Here is a tiny trained network, its code and every weight. The questions are about switching its units off for an input and a class, where a switched-off unit gives its printed mean instead of its output.

import numpy as np


def w(rows, s, z=0):
    codes = np.array(rows[::2]) - 128.0
    scale = np.full(codes.shape[1], s)
    scale[-1] = z or s
    return codes * scale


def f(y):
    return y / 2 * (1 + np.tanh(0.7978845608 * (y + 0.044715 * y**3)))


def log_softmax(a):
    a = a - a.max(-1, keepdims=True)
    return a - np.log(np.exp(a).sum(-1, keepdims=True))


def net(x, mask):
    res = np.array(x, float).reshape(1, 7) / 4 @ E
    y = f(res @ A[0][:, :-1].T + A[0][:, -1])
    res = res + np.where(mask, y, B[0][:, -1]) @ B[0][:, :-1]
    return log_softmax(res[-1] @ U[:, :-1].T + U[:, -1])


A, B = {}, {}
E = w([
[218,245,136],'x0',
[156,46,3],'x1',
[18,132,136],'x2',
[84,113,39],'x3',
[148,77,97],'x4',
[81,62,208],'x5',
[50,225,111],'x6',
],0.0064)
A[0] = w([
[72,160,103,222],'n0',
[54,142,144,103],'n1',
[141,200,102,41],'n2',
[42,106,40,254],'n3',
[210,255,115,159],'n4',
[196,162,185,40],'n5',
[167,72,126,99],'n6',
[125,208,20,184],'n7',
],0.0087,0.006)
B[0] = w([
[1,50,111,196],'n0',
[116,75,170,156],'n1',
[82,176,56,135],'n2',
[11,12,122,255],'n3',
[80,121,55,232],'n4',
[109,127,158,152],'n5',
[221,69,139,152],'n6',
[90,83,51,200],'n7',
],0.0087,0.0077)
U = w([
[205,153,240,205],'0',
[59,94,31,248],'1',
[212,32,160,100],'2',
[193,213,162,3],'3',
[51,71,254,153],'4',
[218,213,181,3],'5',
[228,171,117,108],'6',
[154,217,89,154],'7',
],0.0075,0.0067)

Each question gives the input, the list of numbers given to net, and the class t.
The units are the neurons (one row each of A and B). Each row of codes is followed by its name. A weight is (code - 128) times the scale printed after its matrix; where a second scale follows, it is the last column's (A, B and U).
mask holds one flag per neuron, in row order. A switched-off neuron (its flag False) gives its mean, the last column of its row in B, instead of its output. The means were averaged over made-up inputs and are rounded, as every weight is.
A unit's drop is (log p(t) with every unit on - log p(t) with that unit switched off) / (log p(t) with every unit on - log p(t) with every unit switched off).
The circuit of an input: a set's keep is (log p(t) with only the set's units on - log p(t) with every unit switched off) / (log p(t) with every unit on - log p(t) with every unit switched off). Starting from all 8 units, units are removed one at a time, each time the one whose removal leaves the highest keep (on an exact tie, the one counted first), for as long as the keep stays at least 0.8.
circuit, biggest first: the units of the circuit, biggest drop first
most important unit: the unit with the biggest drop
top k neurons: the k neurons with the biggest drops, biggest first
drop of u: that unit's drop, to one decimal
input [4,-6,-7,3,5,4,-7], class 6: circuit, biggest first : (n3)
input [3,-1,-6,7,-2,3,-2], class 6: circuit, biggest first : (n3 n0)
input [-6,4,0,-2,6,0,3], class 4: circuit, biggest first : (n4 n7)
input [-7,3,2,-5,3,8,-4], class 2: circuit, biggest first : (n6 n0)
input [2,0,2,0,6,-4,-8], class 6: circuit, biggest first : (n3 n0)
input [4,7,-1,0,4,5,-5], class 2: circuit, biggest first : (n6 n4)
input [-6,2,-7,-7,-1,7,6], class 2: circuit, biggest first : (n3 n0)
input [5,-8,-8,0,8,5,4], class 5: top 2 neurons : (n3 n0)
input [-6,-3,8,1,2,1,4], class 4: circuit, biggest first : (n1 n4)
input [-6,-2,-2,7,7,0,1], class 4: top 4 neurons : (n4 n7 n3 n2)
input [8,-8,-4,-8,-8,-8,1], class 7: top 3 neurons : (n3 n0 n4)
input [8,-7,0,-1,-5,7,-7], class 0: top 3 neurons : (n3 n0 n7)
input [-4,-7,-7,-5,-7,-5,0], class 7: top 2 neurons : (n3 n4)
input [5,6,8,-8,-2,0,-8], class 0: most important unit : n3
input [-7,-1,5,-1,-2,0,5], class 4: drop of n4 : 0.2
input [1,-2,-8,-6,-2,2,3], class 7: drop of n3 : 0.4
input [-1,6,-4,-3,-2,0,-3], class 0: drop of n5 : 0.0
